Here is a tiny trained network, its code and every weight. The questions are about switching its units off for an input and a target symbol, where a switched-off unit gives its printed mean instead of its output.

import numpy as np


def w(rows, s, z=0):
    codes = np.array(rows[::2]) - 128.0
    scale = np.full(codes.shape[1], s)
    scale[-1] = z or s
    return codes * scale


def f(y):
    return y / 2 * (1 + np.tanh(0.7978845608 * (y + 0.044715 * y**3)))


def softmax(a):
    e = np.exp(a - a.max(-1, keepdims=True))
    return e / e.sum(-1, keepdims=True)


def log_softmax(a):
    a = a - a.max(-1, keepdims=True)
    return a - np.log(np.exp(a).sum(-1, keepdims=True))


def net(x, mask):
    ids = ['ΛΣΦαβγδεζμξπτψω'.index(c) for c in x.split()]
    T = len(ids)
    res = E[ids] + P[:T]
    q, k, v = (res @ M[0].T for M in (Q, K, V))
    z = softmax(np.where(np.tri(T) > 0, q @ k.T / 2**0.5, -1e9)) @ v
    res = res + np.where(mask[0], z, O[0][:, -1]) @ O[0][:, :-1]
    y = f(res @ A[0][:, :-1].T + A[0][:, -1])
    res = res + np.where(mask[1:13], y, B[0][:, -1]) @ B[0][:, :-1]
    return log_softmax(res[-1] @ U[:, :-1].T + U[:, -1])


Q, K, V, O, A, B = {}, {}, {}, {}, {}, {}
E = w([
[101,187,121],'Λ',
[73,209,201],'Σ',
[112,11,70],'Φ',
[125,132,94],'α',
[111,118,109],'β',
[115,228,204],'γ',
[126,133,97],'δ',
[143,173,219],'ε',
[124,143,115],'ζ',
[123,128,92],'μ',
[169,41,146],'ξ',
[26,74,58],'π',
[172,193,239],'τ',
[178,187,136],'ψ',
[80,89,2],'ω',
],0.018)
P = w([
[74,1,202],'0',
[101,73,177],'1',
[134,115,150],'2',
[151,138,117],'3',
[168,163,97],'4',
[180,190,82],'5',
[194,220,58],'6',
[170,192,52],'7',
[128,115,104],'8',
],0.0066)
Q[0] = w([
[206,220,70],'H1',
[246,13,127],'H1',
],0.014)
K[0] = w([
[209,220,64],'H1',
[249,8,169],'H1',
],0.012)
V[0] = w([
[248,79,126],'H1',
[154,212,179],'H1',
],0.014)
O[0] = w([
[246,24,248,107],'H1',
[43,2,220,254],'H1',
],0.0078,0.005)
A[0] = w([
[73,182,91,87],'N1',
[62,103,2,89],'N2',
[184,133,67,3],'N3',
[143,128,78,188],'N4',
[87,140,170,115],'N5',
[132,69,63,106],'N6',
[99,170,138,135],'N7',
[182,202,169,55],'N8',
[233,75,99,81],'N9',
[121,76,120,91],'N10',
[68,162,204,13],'N11',
[128,87,104,55],'N12',
],0.0098,0.0059)
B[0] = w([
[154,73,142,204],'N1',
[166,229,152,253],'N2',
[61,100,157,157],'N3',
[137,5,131,188],'N4',
[98,150,123,217],'N5',
[97,58,50,160],'N6',
[165,137,152,171],'N7',
[153,69,48,145],'N8',
[118,160,151,187],'N9',
[89,137,82,131],'N10',
[141,108,8,244],'N11',
[121,141,39,112],'N12',
],0.016,0.006)
U = w([
[87,214,180,226],'Λ',
[69,189,84,95],'Σ',
[156,54,81,19],'Φ',
[152,123,128,253],'α',
[130,141,126,59],'β',
[35,151,105,76],'γ',
[124,137,128,78],'δ',
[96,135,136,47],'ε',
[124,133,130,41],'ζ',
[149,126,128,202],'μ',
[186,90,191,46],'ξ',
[178,172,96,70],'π',
[42,90,192,249],'τ',
[75,137,250,73],'ψ',
[160,131,35,60],'ω',
],0.012,0.0055)

Each question gives the input, a string of symbols that net reads in full, and the target symbol t.
The units are the heads (2 rows each of Q, K, V and O) and the neurons (one row each of A and B). Each row of codes is followed by its name. A weight is (code - 128) times the scale printed after its matrix; where a second scale follows, it is the last column's (O, A, B and U).
mask holds one flag per unit, heads first, then neurons. A switched-off unit (its flag False) gives its mean, the last column of its rows in O or B, instead of its output. The means were averaged over made-up inputs and are rounded, as every weight is.
A unit's drop is (log p(t) with every unit on - log p(t) with that unit switched off) / (log p(t) with every unit on - log p(t) with every unit switched off).
The circuit of an input: a set's keep is (log p(t) with only the set's units on - log p(t) with every unit switched off) / (log p(t) with every unit on - log p(t) with every unit switched off). Starting from the 12 units with the biggest drops (on a tie, the unit counted first), units are removed one at a time, each time the one whose removal leaves the highest keep (on an exact tie, the one counted first), for as long as the keep stays at least 0.8.
units of the circuit, in order: the units of the circuit, biggest drop first
top k neurons: the k neurons with the biggest drops, biggest first
drop of u: that unit's drop, to one decimal
input α Λ α τ τ π μ τ μ, target τ: units of the circuit, in order	[N11]
input τ τ τ τ τ Φ β, target τ: units of the circuit, in order	[H1 N11]
input Σ τ τ π, target π: units of the circuit, in order	[N2 H1 N1 N4]
input α α μ γ, target γ: units of the circuit, in order	[H1 N11]
input τ τ τ, target τ: units of the circuit, in order	[H1 N2]
input ξ τ τ α τ Φ β, target τ: units of the circuit, in order	[N11 H1]
input α τ τ τ ξ α τ μ, target τ: units of the circuit, in order	[H1 N11]
input Φ α ξ μ Λ ψ, target ψ: units of the circuit, in order	[H1 N11]
input ζ τ τ α, target τ: units of the circuit, in order	[N11 H1]
input Σ τ τ α μ τ Φ μ α, target τ: top 4 neurons	[N11 N2 N8 N7]
input μ τ ω τ τ τ γ τ, target γ: units of the circuit, in order	[H1 N11 N5]
input ζ μ τ Σ ε μ γ ψ ξ, target ξ: drop of N9	0.2
input α τ α τ τ τ Φ ε, target τ: drop of H1	1.1
input τ τ π γ τ τ δ, target τ: drop of H1	0.5
